Below is a small trained network, with its code and all its weights. Each question gives an input and a class and asks what happens when units are switched off, that is, made to give their printed mean instead of their output.

import numpy as np


def w(rows, s, z=0):
    codes = np.array(rows[::2]) - 128.0
    scale = np.full(codes.shape[1], s)
    scale[-1] = z or s
    return codes * scale


def norm(h):
    return h / np.sqrt((h * h).mean(-1, keepdims=True) + 1e-5)


def f(y):
    return np.maximum(y, 0)


def log_softmax(a):
    a = a - a.max(-1, keepdims=True)
    return a - np.log(np.exp(a).sum(-1, keepdims=True))


def net(x, mask):
    res = np.array(x, float).reshape(1, 8) / 4 @ E
    u = 0
    for l in range(4):
        y = f(norm(res) @ A[l][:, :-1].T + A[l][:, -1])
        res = res + np.where(mask[u : u + 3], y, B[l][:, -1]) @ B[l][:, :-1]
        u += 3
    return log_softmax(norm(res)[-1] @ U[:, :-1].T + U[:, -1])


A, B = {}, {}
E = w([
[173,129,198,2,135,85,101],'x0',
[183,124,132,135,48,181,115],'x1',
[134,123,154,159,121,91,209],'x2',
[141,54,142,185,166,79,118],'x3',
[205,176,25,158,140,33,162],'x4',
[123,111,175,139,119,117,138],'x5',
[86,98,128,172,166,137,253],'x6',
[142,62,137,117,149,66,121],'x7',
],0.0075)
A[0] = w([
[134,131,106,114,165,119,160,59],'0.n0',
[121,45,202,169,175,87,121,249],'0.n1',
[1,133,173,141,196,143,182,151],'0.n2',
],0.0084,0.0016)
B[0] = w([
[98,109,210,146,131,163,10,154],'0.n0',
[188,236,154,101,196,119,156,245],'0.n1',
[188,177,144,210,200,123,60,255],'0.n2',
],0.011,0.0059)
A[1] = w([
[118,144,21,246,60,54,6,139],'1.n0',
[60,101,107,115,128,120,161,20],'1.n1',
[88,107,35,96,149,254,211,8],'1.n2',
],0.0044,0.0017)
B[1] = w([
[169,147,250,105,155,95,82,252],'1.n0',
[67,187,72,182,242,234,176,128],'1.n1',
[55,203,8,173,138,254,94,159],'1.n2',
],0.0079,0.003)
A[2] = w([
[59,175,172,12,140,165,141,198],'2.n0',
[222,189,147,163,166,12,55,253],'2.n1',
[129,176,1,176,94,202,160,117],'2.n2',
],0.0081,0.0032)
B[2] = w([
[254,184,125,98,63,165,63,165],'2.n0',
[102,229,101,254,222,35,93,254],'2.n1',
[173,39,229,75,173,118,52,155],'2.n2',
],0.0097,0.015)
A[3] = w([
[119,54,72,69,132,116,248,16],'3.n0',
[99,188,157,188,177,171,253,46],'3.n1',
[228,159,174,48,170,111,128,254],'3.n2',
],0.0068,0.00099)
B[3] = w([
[100,92,206,2,147,34,84,129],'3.n0',
[18,236,131,122,111,80,87,218],'3.n1',
[202,163,159,129,108,173,4,253],'3.n2',
],0.0087,0.0054)
U = w([
[116,102,157,152,23,163,161,45],'0',
[103,53,128,108,19,102,255,15],'1',
[41,85,64,30,75,115,183,2],'2',
[87,42,134,118,136,182,172,49],'3',
[160,217,131,202,181,35,92,223],'4',
[207,154,154,72,46,190,57,155],'5',
[88,42,152,142,50,123,227,32],'6',
],0.0089,0.0036)

Each question gives the input, the list of numbers given to net, and the class t.
The units are the neurons (one row each of A and B). Each row of codes is followed by its name. A weight is (code - 128) times the scale printed after its matrix; where a second scale follows, it is the last column's (A, B and U).
mask holds one flag per neuron, layer by layer. A switched-off neuron (its flag False) gives its mean, the last column of its row in B, instead of its output. The means were averaged over made-up inputs and are rounded, as every weight is.
A unit's drop is (log p(t) with every unit on - log p(t) with that unit switched off) / (log p(t) with every unit on - log p(t) with every unit switched off).
The circuit of an input: a set's keep is (log p(t) with only the set's units on - log p(t) with every unit switched off) / (log p(t) with every unit on - log p(t) with every unit switched off). Starting from all 12 units, units are removed one at a time, each time the one whose removal leaves the highest keep (on an exact tie, the one counted first), for as long as the keep stays at least 0.8.
circuit, biggest first: the units of the circuit, biggest drop first
top k neurons: the k neurons with the biggest drops, biggest first
k most important neurons of layer l: the k neurons of layer l with the biggest drops, biggest first
drop of u: that unit's drop, to one decimal
input [-3,5,4,-8,4,-1,6,4], class 5: top 3 neurons	[2.n1; 2.n2; 0.n2]
input [-3,6,7,-3,3,-6,8,-3], class 5: top 2 neurons	[2.n1; 2.n2]
input [-2,6,-3,1,-6,-4,-3,8], class 5: circuit, biggest first	[0.n2; 2.n1]
input [8,8,-6,-2,1,-6,0,-2], class 5: circuit, biggest first	[0.n2; 2.n1; 0.n1]
input [-1,5,-1,-3,8,-5,7,-8], class 5: circuit, biggest first	[2.n1; 0.n2; 2.n2; 0.n1]
input [1,4,-8,-6,1,1,-8,-2], class 5: circuit, biggest first	[0.n2; 2.n1; 0.n1]
input [8,8,-6,6,-6,1,1,2], class 5: circuit, biggest first	[0.n2; 2.n1]
input [-3,8,1,6,-4,7,-5,-7], class 0: 2 most important neurons of layer 0	[0.n2; 0.n1]
input [2,6,-3,-4,-4,8,-3,3], class 5: circuit, biggest first	[2.n1; 0.n2]
input [-4,3,-1,-1,-7,-6,-2,-7], class 5: circuit, biggest first	[2.n1]
input [-2,-2,-7,-1,-3,6,-4,-8], class 5: circuit, biggest first	[2.n1; 0.n2; 0.n1]
input [3,3,-6,-1,4,-2,5,-8], class 5: drop of 2.n1	0.3
input [6,6,7,-8,-3,1,0,-2], class 5: drop of 3.n2	0.0
